Below is a small trained network, with its code and all its weights. Each question gives an input and a class and asks what happens when units are switched off, that is, made to give their printed mean instead of their output.

import numpy as np


def w(rows, s, z=0):
    codes = np.array(rows[::2]) - 128.0
    scale = np.full(codes.shape[1], s)
    scale[-1] = z or s
    return codes * scale


def norm(h):
    return h / np.sqrt((h * h).mean(-1, keepdims=True) + 1e-5)


def f(y):
    return y / 2 * (1 + np.tanh(0.7978845608 * (y + 0.044715 * y**3)))


def log_softmax(a):
    a = a - a.max(-1, keepdims=True)
    return a - np.log(np.exp(a).sum(-1, keepdims=True))


def net(x, mask):
    res = np.array(x, float).reshape(1, 4) / 4 @ E
    u = 0
    for l in range(4):
        y = f(norm(res) @ A[l][:, :-1].T + A[l][:, -1])
        res = res + np.where(mask[u : u + 7], y, B[l][:, -1]) @ B[l][:, :-1]
        u += 7
    return log_softmax(norm(res)[-1] @ U[:, :-1].T + U[:, -1])


A, B = {}, {}
E = w([
[142,90,99,98],'x0',
[149,11,116,165],'x1',
[191,145,78,136],'x2',
[46,183,91,142],'x3',
],0.011)
A[0] = w([
[1,130,39,143,44],'L0N0',
[105,216,125,39,62],'L0N1',
[46,173,169,5,109],'L0N2',
[98,168,16,197,67],'L0N3',
[229,37,81,42,64],'L0N4',
[110,73,40,77,2],'L0N5',
[206,204,50,89,204],'L0N6',
],0.0072,0.003)
B[0] = w([
[63,143,114,86,171],'L0N0',
[107,153,61,72,190],'L0N1',
[178,206,123,106,210],'L0N2',
[104,73,254,171,156],'L0N3',
[130,107,57,168,255],'L0N4',
[98,70,75,81,133],'L0N5',
[167,197,163,122,239],'L0N6',
],0.0088,0.0038)
A[1] = w([
[145,154,190,254,36],'L1N0',
[130,122,184,92,101],'L1N1',
[192,66,90,90,144],'L1N2',
[89,185,124,103,172],'L1N3',
[109,176,29,171,7],'L1N4',
[85,145,192,95,116],'L1N5',
[234,164,180,136,118],'L1N6',
],0.011,0.002)
B[1] = w([
[80,132,182,190,171],'L1N0',
[182,73,141,107,136],'L1N1',
[249,159,62,248,254],'L1N2',
[169,91,113,35,222],'L1N3',
[172,2,194,152,153],'L1N4',
[119,28,106,128,181],'L1N5',
[53,120,220,232,237],'L1N6',
],0.0072,0.0043)
A[2] = w([
[134,89,158,132,115],'L2N0',
[30,88,73,59,35],'L2N1',
[218,110,121,128,101],'L2N2',
[157,43,138,121,113],'L2N3',
[137,84,7,151,4],'L2N4',
[81,130,89,110,51],'L2N5',
[159,98,91,139,134],'L2N6',
],0.011,0.0023)
B[2] = w([
[249,108,159,73,153],'L2N0',
[2,75,169,151,206],'L2N1',
[72,173,41,137,233],'L2N2',
[174,118,127,53,220],'L2N3',
[183,93,99,68,254],'L2N4',
[114,55,85,95,129],'L2N5',
[137,160,66,78,202],'L2N6',
],0.0069,0.0036)
A[3] = w([
[119,199,112,122,66],'L3N0',
[101,134,134,222,92],'L3N1',
[201,204,91,245,7],'L3N2',
[99,254,167,101,175],'L3N3',
[144,103,154,110,38],'L3N4',
[100,20,57,206,208],'L3N5',
[53,56,123,174,183],'L3N6',
],0.0076,0.0017)
B[3] = w([
[158,190,125,106,145],'L3N0',
[93,131,69,169,145],'L3N1',
[14,141,151,225,215],'L3N2',
[207,187,49,1,239],'L3N3',
[176,129,144,211,117],'L3N4',
[104,164,12,18,252],'L3N5',
[84,106,95,106,173],'L3N6',
],0.0071,0.0044)
U = w([
[128,180,161,191,186],'0',
[209,54,8,130,177],'1',
[104,140,187,167,1],'2',
[162,168,79,217,121],'3',
[72,92,72,169,11],'4',
[142,250,118,32,186],'5',
[11,83,115,64,197],'6',
[171,47,209,136,96],'7',
],0.017,0.0049)

Each question gives the input, the list of numbers given to net, and the class t.
The units are the neurons (one row each of A and B). Each row of codes is followed by its name. A weight is (code - 128) times the scale printed after its matrix; where a second scale follows, it is the last column's (A, B and U).
mask holds one flag per neuron, layer by layer. A switched-off neuron (its flag False) gives its mean, the last column of its row in B, instead of its output. The means were averaged over made-up inputs and are rounded, as every weight is.
A unit's drop is (log p(t) with every unit on - log p(t) with that unit switched off) / (log p(t) with every unit on - log p(t) with every unit switched off).
The circuit of an input: a set's keep is (log p(t) with only the set's units on - log p(t) with every unit switched off) / (log p(t) with every unit on - log p(t) with every unit switched off). Starting from the 12 units with the biggest drops (on a tie, the unit counted first), units are removed one at a time, each time the one whose removal leaves the highest keep (on an exact tie, the one counted first), for as long as the keep stays at least 0.8.
circuit, biggest first: the units of the circuit, biggest drop first
most important unit: the unit with the biggest drop
k most important neurons of layer l: the k neurons of layer l with the biggest drops, biggest first
drop when u is switched off: that unit's drop, to one decimal
input [-3,-2,-3,4], class 6: most important unit -> L2N1
input [0,-4,5,-4], class 0: circuit, biggest first -> [L1N6; L3N2]
input [-7,-1,4,2], class 0: circuit, biggest first -> [L0N3; L1N0]
input [-7,3,-5,0], class 7: circuit, biggest first -> [L2N2; L2N0]
input [2,1,4,4], class 6: circuit, biggest first -> [L1N2; L0N3]
input [7,6,-1,6], class 6: circuit, biggest first -> [L0N0; L2N1]
input [8,-7,8,-5], class 3: circuit, biggest first -> [L1N6; L3N2; L3N5; L1N2]
input [-7,6,-5,-1], class 7: circuit, biggest first -> [L0N4; L2N0]
input [-6,-4,-5,-5], class 7: circuit, biggest first -> [L1N5; L3N5]
input [6,-5,-7,-6], class 7: 4 most important neurons of layer 1 -> [L1N6; L1N5; L1N1; L1N2]
input [-6,3,-2,-2], class 7: 3 most important neurons of layer 0 -> [L0N4; L0N2; L0N6]
input [-3,-1,7,5], class 0: 3 most important neurons of layer 1 -> [L1N0; L1N6; L1N4]
input [-4,-5,-7,-6], class 7: 2 most important neurons of layer 0 -> [L0N6; L0N0]
input [-8,4,-2,-3], class 2: circuit, biggest first -> [L1N0]
input [1,1,5,-8], class 3: 2 most important neurons of layer 3 -> [L3N2; L3N3]
input [-3,-3,7,-4], class 0: drop when L1N6 is switched off -> 0.3
input [-6,2,2,8], class 6: drop when L0N0 is switched off -> 0.2
input [-8,-2,3,-8], class 2: drop when L1N6 is switched off -> 0.2
input [-1,-1,-3,-2], class 7: 2 most important neurons of layer 0 -> [L0N4; L0N6]
